[[-5.94, +2.85, +3.99, +2.07, -0.57],
[+2.55, +3.70, -7.80, +2.31, -0.62],
[+0.89, -2.47, -3.27, -5.06, -6.06],
[+2.45, -1.68, -6.67, +5.47, -0.91]]
:
[[-5.94, +2.85],
[+2.55, +3.70]]

[[+1.75, +6.29, +0.96],
[+6.99, +1.53, -3.99],
[-1.65, -6.31, -4.68]]
:
[[+1.75, +6.29],
[+6.99, +1.53]]

[[-0.88, -0.95],
[-0.83, -0.78],
[+5.04, -2.25],
[-1.94, +5.29],
[-3.75, -5.83]]
:
[[-0.88, -0.95],
[-0.83, -0.78]]

[[+2.07, -2.96, -1.14, +2.32],
[+2.75, +2.20, -1.08, -0.74],
[-1.19, -0.03, -0.64, +7.32]]
:
[[+2.07, -2.96],
[+2.75, +2.20]]

[[+2.80, -1.18],
[-5.54, +1.14],
[-6.32, +4.51]]
:
[[+2.80, -1.18],
[-5.54, +1.14]]

[[-5.07, -2.99, -2.79],
[-3.27, -2.64, -7.67]]
:
[[-5.07, -2.99],
[-3.27, -2.64]]
